Below is a small trained network, with its code and all its weights. Each question gives an input and a target symbol and asks what happens when units are switched off, that is, made to give their printed mean instead of their output.

import numpy as np


def w(rows, s, z=0):
    codes = np.array(rows[::2]) - 128.0
    scale = np.full(codes.shape[1], s)
    scale[-1] = z or s
    return codes * scale


def softmax(a):
    e = np.exp(a - a.max(-1, keepdims=True))
    return e / e.sum(-1, keepdims=True)


def log_softmax(a):
    a = a - a.max(-1, keepdims=True)
    return a - np.log(np.exp(a).sum(-1, keepdims=True))


def net(x, mask):
    ids = ['γεηθλμπσφ'.index(c) for c in x.split()]
    T = len(ids)
    res = E[ids] + P[:T]
    u = 0
    for l in range(3):
        r = res
        for j in range(2):
            rows = slice(4 * j, 4 * j + 4)
            q, k, v = (r @ M[l][rows].T for M in (Q, K, V))
            z = softmax(np.where(np.tri(T) > 0, q @ k.T / 4**0.5, -1e9)) @ v
            o = O[l][rows]
            res = res + np.where(mask[u + j], z, o[:, -1]) @ o[:, :-1]
        u += 2
    return log_softmax(res[-1] @ U[:, :-1].T + U[:, -1])


Q, K, V, O = {}, {}, {}, {}
E = w([
[159,148,14,118,143,114],'γ',
[170,20,72,89,188,197],'ε',
[222,74,112,199,141,26],'η',
[106,197,98,78,71,211],'θ',
[198,116,202,73,148,145],'λ',
[130,203,166,162,83,48],'μ',
[106,96,135,38,94,30],'π',
[167,193,152,129,254,90],'σ',
[229,144,105,203,184,183],'φ',
],0.0079)
P = w([
[204,195,141,108,84,115],'0',
[79,42,133,104,143,88],'1',
[172,131,127,64,132,104],'2',
[226,190,125,90,104,116],'3',
[3,103,145,190,80,156],'4',
[121,117,124,147,124,123],'5',
[229,193,105,51,131,110],'6',
],0.0039)
Q[0] = w([
[157,145,44,153,112,112],'0.h1',
[250,140,160,82,114,113],'0.h1',
[147,124,152,167,125,136],'0.h1',
[107,107,172,208,131,156],'0.h1',
[100,132,123,159,90,85],'0.h2',
[184,142,45,47,136,105],'0.h2',
[86,140,115,119,113,141],'0.h2',
[51,109,142,169,149,154],'0.h2',
],0.021)
K[0] = w([
[135,142,39,202,94,117],'0.h1',
[248,167,166,148,79,139],'0.h1',
[130,98,180,165,149,147],'0.h1',
[73,65,207,182,174,157],'0.h1',
[136,119,114,146,176,168],'0.h2',
[236,228,169,109,116,103],'0.h2',
[123,129,153,179,140,104],'0.h2',
[57,54,131,116,159,102],'0.h2',
],0.017)
V[0] = w([
[111,135,114,103,123,141],'0.h1',
[72,142,80,41,130,141],'0.h1',
[104,144,10,88,120,70],'0.h1',
[138,128,130,144,124,125],'0.h1',
[148,61,98,106,196,114],'0.h2',
[152,140,66,146,120,196],'0.h2',
[155,71,176,67,95,174],'0.h2',
[157,72,107,181,49,107],'0.h2',
],0.013)
O[0] = w([
[130,115,162,127,123,158,119],'0.h1',
[174,99,235,132,122,195,103],'0.h1',
[242,96,223,254,136,120,139],'0.h1',
[110,131,108,125,125,119,134],'0.h1',
[208,115,76,120,219,83,118],'0.h2',
[150,193,87,160,137,221,140],'0.h2',
[187,143,130,28,112,162,78],'0.h2',
[162,125,33,127,37,134,1],'0.h2',
],0.0088,0.004)
Q[1] = w([
[103,136,87,199,123,161],'1.h1',
[92,98,141,108,58,46],'1.h1',
[85,92,149,193,151,184],'1.h1',
[191,160,160,108,135,55],'1.h1',
[30,148,161,128,244,74],'1.h2',
[101,56,114,119,56,53],'1.h2',
[209,69,67,91,62,115],'1.h2',
[25,11,81,124,50,194],'1.h2',
],0.011)
K[1] = w([
[73,147,130,165,163,163],'1.h1',
[143,47,163,144,106,203],'1.h1',
[61,161,179,129,167,109],'1.h1',
[186,145,92,96,55,133],'1.h1',
[186,166,134,109,249,101],'1.h2',
[188,58,83,131,146,203],'1.h2',
[109,48,133,61,56,152],'1.h2',
[163,6,102,220,83,91],'1.h2',
],0.012)
V[1] = w([
[67,77,170,3,88,115],'1.h1',
[128,128,112,124,176,152],'1.h1',
[241,23,160,134,64,67],'1.h1',
[118,196,183,124,19,118],'1.h1',
[120,168,155,48,138,88],'1.h2',
[123,129,138,138,143,120],'1.h2',
[197,135,66,54,24,183],'1.h2',
[145,162,154,79,136,106],'1.h2',
],0.006)
O[1] = w([
[91,191,138,5,170,104,93],'1.h1',
[128,98,117,130,137,164,146],'1.h1',
[131,65,198,100,128,34,78],'1.h1',
[162,237,154,114,146,73,103],'1.h1',
[139,181,92,138,178,118,175],'1.h2',
[122,127,136,130,133,129,147],'1.h2',
[254,103,70,75,80,114,2],'1.h2',
[160,160,117,125,174,122,165],'1.h2',
],0.0057,0.007)
Q[2] = w([
[134,193,163,169,26,103],'2.h1',
[98,140,93,138,82,116],'2.h1',
[143,45,103,171,138,144],'2.h1',
[68,56,147,79,85,95],'2.h1',
[115,215,144,102,108,162],'2.h2',
[77,178,98,160,60,7],'2.h2',
[142,135,146,172,128,120],'2.h2',
[69,153,110,104,80,93],'2.h2',
],0.011)
K[2] = w([
[93,216,185,66,89,119],'2.h1',
[96,156,97,90,145,146],'2.h1',
[178,31,154,82,152,127],'2.h1',
[71,90,99,117,174,62],'2.h1',
[169,195,140,139,172,90],'2.h2',
[144,180,181,158,1,39],'2.h2',
[108,142,127,78,91,94],'2.h2',
[119,173,169,201,92,90],'2.h2',
],0.0098)
V[2] = w([
[59,155,162,91,80,88],'2.h1',
[114,24,76,196,159,106],'2.h1',
[129,102,101,65,218,53],'2.h1',
[43,60,61,1,130,244],'2.h1',
[95,129,108,147,55,81],'2.h2',
[19,235,38,138,91,77],'2.h2',
[102,79,130,151,20,72],'2.h2',
[180,165,112,99,124,122],'2.h2',
],0.0064)
O[2] = w([
[125,139,165,168,88,108,93],'2.h1',
[184,116,86,120,194,85,87],'2.h1',
[131,102,141,84,127,50,74],'2.h1',
[28,47,94,155,125,89,11],'2.h1',
[125,156,100,160,104,105,71],'2.h2',
[144,254,88,99,135,121,199],'2.h2',
[119,138,101,198,87,87,3],'2.h2',
[144,104,90,102,105,146,94],'2.h2',
],0.0078,0.0051)
U = w([
[214,135,121,159,136,152,3],'γ',
[124,69,82,113,137,141,118],'ε',
[156,131,66,154,109,72,163],'η',
[94,140,140,124,79,214,212],'θ',
[150,154,99,18,126,130,103],'λ',
[105,190,112,154,78,95,118],'μ',
[147,120,157,104,95,83,139],'π',
[82,170,139,144,213,123,191],'σ',
[123,156,1,143,153,184,87],'φ',
],0.0044,0.0027)

Each question gives the input, a string of symbols that net reads in full, and the target symbol t.
The units are the heads (4 rows each of Q, K, V and O). Each row of codes is followed by its name. A weight is (code - 128) times the scale printed after its matrix; where a second scale follows, it is the last column's (O and U).
mask holds one flag per head, layer by layer. A switched-off head (its flag False) gives its mean, the last column of its rows in O, instead of its output. The means were averaged over made-up inputs and are rounded, as every weight is.
A unit's drop is (log p(t) with every unit on - log p(t) with that unit switched off) / (log p(t) with every unit on - log p(t) with every unit switched off).
The circuit of an input: a set's keep is (log p(t) with only the set's units on - log p(t) with every unit switched off) / (log p(t) with every unit on - log p(t) with every unit switched off). Starting from all 6 units, units are removed one at a time, each time the one whose removal leaves the highest keep (on an exact tie, the one counted first), for as long as the keep stays at least 0.8.
circuit, biggest first: the units of the circuit, biggest drop first
most important unit: the unit with the biggest drop
which heads matter: for each layer, one digit per head in row order, 1 if its drop is at least 0.15 and else 0, layers parted by /
drop when u is switched off: that unit's drop, to one decimal
input γ θ θ, target γ: circuit, biggest first => 0.h1, 1.h1, 2.h1
input θ θ μ, target θ: which heads matter => 11 / 00 / 10
input θ σ η, target θ: most important unit => 0.h2
input μ σ θ φ, target μ: which heads matter => 11 / 10 / 11
input μ σ λ, target μ: circuit, biggest first => 0.h2, 2.h2, 1.h1, 2.h1
input θ π θ σ σ φ σ, target θ: circuit, biggest first => 2.h1, 0.h2, 0.h1, 1.h1
input θ σ λ, target θ: circuit, biggest first => 0.h2, 2.h1, 1.h1
input λ θ μ σ, target λ: circuit, biggest first => 1.h1, 0.h2, 0.h1, 2.h2
input ε η η ε φ, target ε: circuit, biggest first => 0.h2, 2.h2, 1.h1, 2.h1
input φ σ θ λ, target φ: circuit, biggest first => 0.h1, 0.h2, 1.h1, 2.h1
input θ γ σ μ θ σ γ, target θ: circuit, biggest first => 0.h2, 2.h1, 1.h1
input σ λ ε σ σ η γ, target γ: circuit, biggest first => 0.h1, 2.h1
input γ θ φ φ θ ε γ, target γ: circuit, biggest first => 0.h1, 1.h1, 2.h1
input ε φ ε, target ε: circuit, biggest first => 2.h2, 0.h2, 2.h1, 1.h1
input λ σ θ λ μ θ λ, target λ: circuit, biggest first => 0.h2, 0.h1, 1.h1, 1.h2
input φ γ θ, target φ: most important unit => 0.h2
input φ φ γ, target φ: circuit, biggest first => 0.h2, 1.h1, 2.h1
input λ ε γ, target λ: which heads matter => 11 / 11 / 10
input φ σ σ λ, target φ: circuit, biggest first => 0.h1, 1.h1, 0.h2, 2.h1
input φ φ ε, target φ: most important unit => 0.h1
input ε ε φ θ φ ε λ, target ε: which heads matter => 01 / 11 / 11
input ε σ σ γ, target ε: which heads matter => 01 / 11 / 11
input φ θ θ η, target φ: which heads matter => 11 / 10 / 10
input φ η σ θ λ φ, target φ: drop when 1.h1 is switched off => 0.3
input μ σ θ μ, target μ: drop when 0.h2 is switched off => 0.6
input λ σ φ θ, target λ: drop when 0.h1 is switched off => 0.3
input γ θ σ, target γ: most important unit => 0.h1
